Below is a small trained network, with its code and all its weights. Each question gives an input and a class and asks what happens when units are switched off, that is, made to give their printed mean instead of their output.

import numpy as np


def w(rows, s, z=0):
    codes = np.array(rows[::2]) - 128.0
    scale = np.full(codes.shape[1], s)
    scale[-1] = z or s
    return codes * scale


def f(y):
    return np.maximum(y, 0)


def log_softmax(a):
    a = a - a.max(-1, keepdims=True)
    return a - np.log(np.exp(a).sum(-1, keepdims=True))


def net(x, mask):
    res = np.array(x, float).reshape(1, 4) / 4 @ E
    y = f(res @ A[0][:, :-1].T + A[0][:, -1])
    res = res + np.where(mask, y, B[0][:, -1]) @ B[0][:, :-1]
    return log_softmax(res[-1] @ U[:, :-1].T + U[:, -1])


A, B = {}, {}
E = w([
[105,133,106,114,141,115,129],'x0',
[95,204,228,67,65,102,194],'x1',
[19,64,64,124,6,207,139],'x2',
[152,152,57,203,37,22,150],'x3',
],0.011)
A[0] = w([
[95,43,113,104,58,157,150,160],'N0',
[140,122,149,125,78,45,172,70],'N1',
[164,82,102,122,155,177,109,58],'N2',
[172,65,54,156,152,132,121,143],'N3',
[70,59,125,142,66,151,128,165],'N4',
[118,111,174,61,178,223,125,24],'N5',
[147,135,166,116,189,64,69,160],'N6',
[195,157,180,139,195,54,102,195],'N7',
[156,22,94,180,152,120,89,137],'N8',
[104,100,177,62,176,200,90,2],'N9',
[144,136,92,157,89,77,156,19],'N10',
[84,42,115,81,105,96,156,183],'N11',
[160,139,175,66,94,121,205,78],'N12',
[153,144,81,197,109,113,122,47],'N13',
[134,139,43,158,179,165,77,115],'N14',
[137,111,106,156,142,139,23,88],'N15',
[79,204,212,65,71,118,246,113],'N16',
[135,92,84,185,36,64,147,42],'N17',
[94,97,104,137,76,172,120,171],'N18',
[225,122,95,104,142,59,189,145],'N19',
],0.011,0.0023)
B[0] = w([
[204,100,16,77,179,182,164,208],'N0',
[52,162,174,182,174,59,125,185],'N1',
[112,148,190,159,56,122,87,164],'N2',
[94,157,199,94,45,61,44,189],'N3',
[184,69,79,82,175,191,168,205],'N4',
[24,197,130,232,167,95,226,211],'N5',
[186,79,50,81,158,203,144,194],'N6',
[198,72,14,72,165,201,151,228],'N7',
[93,126,190,105,75,103,38,194],'N8',
[109,207,163,243,173,129,186,204],'N9',
[74,206,134,180,114,91,184,179],'N10',
[159,150,103,103,135,189,116,176],'N11',
[69,90,171,67,69,106,113,188],'N12',
[70,219,155,168,158,84,127,177],'N13',
[99,105,149,132,73,121,50,184],'N14',
[115,96,128,132,115,77,77,171],'N15',
[93,60,207,89,26,99,1,255],'N16',
[105,182,93,184,149,155,191,215],'N17',
[187,51,39,92,157,145,154,193],'N18',
[130,106,80,128,135,219,205,191],'N19',
],0.0082,0.017)
U = w([
[189,48,59,54,160,159,152,239],'0',
[72,71,169,78,97,61,4,3],'1',
[62,180,120,197,156,90,196,128],'2',
],0.012,0.00066)

Each question gives the input, the list of numbers given to net, and the class t.
The units are the neurons (one row each of A and B). Each row of codes is followed by its name. A weight is (code - 128) times the scale printed after its matrix; where a second scale follows, it is the last column's (A, B and U).
mask holds one flag per neuron, in row order. A switched-off neuron (its flag False) gives its mean, the last column of its row in B, instead of its output. The means were averaged over made-up inputs and are rounded, as every weight is.
A unit's drop is (log p(t) with every unit on - log p(t) with that unit switched off) / (log p(t) with every unit on - log p(t) with every unit switched off).
The circuit of an input: a set's keep is (log p(t) with only the set's units on - log p(t) with every unit switched off) / (log p(t) with every unit on - log p(t) with every unit switched off). Starting from the 12 units with the biggest drops (on a tie, the unit counted first), units are removed one at a time, each time the one whose removal leaves the highest keep (on an exact tie, the one counted first), for as long as the keep stays at least 0.8.
units of the circuit, in order: the units of the circuit, biggest drop first
top k neurons: the k neurons with the biggest drops, biggest first
drop of u: that unit's drop, to one decimal
input [-6,-4,4,5], class 2: units of the circuit, in order : [N17]
input [-8,-4,-3,5], class 2: top 4 neurons : [N16 N19 N17 N13]
input [-8,5,1,5], class 1: top 3 neurons : [N16 N5 N9]
input [6,2,8,7], class 0: top 3 neurons : [N0 N4 N18]
input [-5,2,8,7], class 0: top 2 neurons : [N0 N4]
input [0,5,4,-7], class 2: top 2 neurons : [N5 N9]
input [-1,-8,6,4], class 1: top 2 neurons : [N3 N8]
input [0,7,-4,6], class 1: drop of N16 : 2.5
input [8,-3,-6,-8], class 2: drop of N5 : 1.4
input [8,3,-3,-8], class 2: drop of N13 : 0.0
